Below is a small trained network, with its code and all its weights. Each question gives an input and a target symbol and asks what happens when units are switched off, that is, made to give their printed mean instead of their output.

import numpy as np


def w(rows, s, z=0):
    codes = np.array(rows[::2]) - 128.0
    scale = np.full(codes.shape[1], s)
    scale[-1] = z or s
    return codes * scale


def norm(h):
    return h / np.sqrt((h * h).mean(-1, keepdims=True) + 1e-5)


def f(y):
    return np.maximum(y, 0)


def softmax(a):
    e = np.exp(a - a.max(-1, keepdims=True))
    return e / e.sum(-1, keepdims=True)


def log_softmax(a):
    a = a - a.max(-1, keepdims=True)
    return a - np.log(np.exp(a).sum(-1, keepdims=True))


def net(x, mask):
    ids = ['ΔΠαεζηθλξτω'.index(c) for c in x.split()]
    T = len(ids)
    res = E[ids] + P[:T]
    r = norm(res)
    for j in range(2):
        rows = slice(2 * j, 2 * j + 2)
        q, k, v = (r @ M[0][rows].T for M in (Q, K, V))
        z = softmax(np.where(np.tri(T) > 0, q @ k.T / 2**0.5, -1e9)) @ v
        o = O[0][rows]
        res = res + np.where(mask[j], z, o[:, -1]) @ o[:, :-1]
    y = f(norm(res) @ A[0][:, :-1].T + A[0][:, -1])
    res = res + np.where(mask[2:10], y, B[0][:, -1]) @ B[0][:, :-1]
    return log_softmax(norm(res)[-1] @ U[:, :-1].T + U[:, -1])


Q, K, V, O, A, B = {}, {}, {}, {}, {}, {}
E = w([
[103,126,185,118],'Δ',
[152,118,141,146],'Π',
[137,134,62,164],'α',
[67,136,148,122],'ε',
[200,138,98,2],'ζ',
[112,142,158,219],'η',
[121,145,164,139],'θ',
[134,154,165,146],'λ',
[131,123,143,144],'ξ',
[154,117,140,142],'τ',
[145,118,136,127],'ω',
],0.033)
P = w([
[1,63,74,95],'0',
[180,188,204,164],'1',
[196,197,204,151],'2',
[103,236,190,124],'3',
[112,217,192,144],'4',
[87,220,185,134],'5',
[110,220,190,149],'6',
[104,217,187,149],'7',
],0.0056)
Q[0] = w([
[110,176,143,118],'head 1',
[254,120,160,92],'head 1',
[28,138,142,180],'head 2',
[45,128,100,107],'head 2',
],0.019)
K[0] = w([
[139,139,184,143],'head 1',
[104,6,131,147],'head 1',
[129,229,140,124],'head 2',
[164,201,145,147],'head 2',
],0.021)
V[0] = w([
[111,185,66,127],'head 1',
[68,145,144,251],'head 1',
[233,155,59,60],'head 2',
[53,184,106,111],'head 2',
],0.012)
O[0] = w([
[139,245,79,126,91],'head 1',
[150,138,102,194,188],'head 1',
[123,142,135,177,11],'head 2',
[154,145,141,107,159],'head 2',
],0.012,0.013)
A[0] = w([
[54,98,173,74,167],'neuron 1',
[225,20,1,150,188],'neuron 2',
[131,73,9,47,253],'neuron 3',
[221,193,98,90,69],'neuron 4',
[158,135,171,74,131],'neuron 5',
[158,186,211,198,124],'neuron 6',
[104,234,91,232,119],'neuron 7',
[113,63,152,175,161],'neuron 8',
],0.0094,0.0037)
B[0] = w([
[35,141,68,181,255],'neuron 1',
[82,221,131,142,203],'neuron 2',
[254,139,185,146,188],'neuron 3',
[80,64,48,70,179],'neuron 4',
[133,134,130,85,200],'neuron 5',
[224,82,94,93,201],'neuron 6',
[127,44,64,144,164],'neuron 7',
[137,162,145,99,207],'neuron 8',
],0.012,0.0068)
U = w([
[150,146,176,118,71],'Δ',
[137,128,169,204,150],'Π',
[142,62,75,143,45],'α',
[142,105,73,29,130],'ε',
[168,43,112,211,110],'ζ',
[165,181,44,184,100],'η',
[92,193,93,107,253],'θ',
[147,105,124,146,130],'λ',
[163,209,154,174,137],'ξ',
[123,98,160,182,131],'τ',
[96,1,174,81,36],'ω',
],0.016,0.0044)

Each question gives the input, a string of symbols that net reads in full, and the target symbol t.
The units are the heads (2 rows each of Q, K, V and O) and the neurons (one row each of A and B). Each row of codes is followed by its name. A weight is (code - 128) times the scale printed after its matrix; where a second scale follows, it is the last column's (O, A, B and U).
mask holds one flag per unit, heads first, then neurons. A switched-off unit (its flag False) gives its mean, the last column of its rows in O or B, instead of its output. The means were averaged over made-up inputs and are rounded, as every weight is.
A unit's drop is (log p(t) with every unit on - log p(t) with that unit switched off) / (log p(t) with every unit on - log p(t) with every unit switched off).
The circuit of an input: a set's keep is (log p(t) with only the set's units on - log p(t) with every unit switched off) / (log p(t) with every unit on - log p(t) with every unit switched off). Starting from all 10 units, units are removed one at a time, each time the one whose removal leaves the highest keep (on an exact tie, the one counted first), for as long as the keep stays at least 0.8.
circuit, biggest first: the units of the circuit, biggest drop first
top k neurons: the k neurons with the biggest drops, biggest first
heads that matter: for each layer, one digit per head in row order, 1 if its drop is at least 0.15 and else 0, layers parted by /
drop when u is switched off: that unit's drop, to one decimal
input ω ζ ξ λ, target ζ: heads that matter : 01
input ζ ω Δ ω, target ζ: heads that matter : 01
input ξ ε ε ξ ω, target ξ: heads that matter : 10
input Π ε ω ε ε Δ λ τ, target Π: heads that matter : 11
input ε ζ ζ τ, target ε: circuit, biggest first : neuron 4; head 2
input ω ε ε η, target ζ: circuit, biggest first : neuron 7
input Δ ε ω θ, target ε: heads that matter : 00
input ξ ε ε ω Π, target ξ: heads that matter : 10
input η ζ τ Π Π, target η: heads that matter : 10
input Π ω ε Π η ω θ Π, target Π: heads that matter : 11
input Δ θ ε ε ξ Π, target Δ: heads that matter : 10
input λ ξ ε ω τ ξ η, target ζ: top 2 neurons : neuron 7; neuron 6
input ω ω ω ξ, target ω: top 3 neurons : neuron 2; neuron 3; neuron 8
input Δ ε ζ ω Δ θ, target ω: circuit, biggest first : neuron 2
input ω Δ τ, target ω: drop when neuron 3 is switched off : 0.1
input ω θ ε ε ε Π, target ω: drop when neuron 2 is switched off : 0.1
input η ε ε ε ε α ε τ, target η: drop when neuron 6 is switched off : -0.1
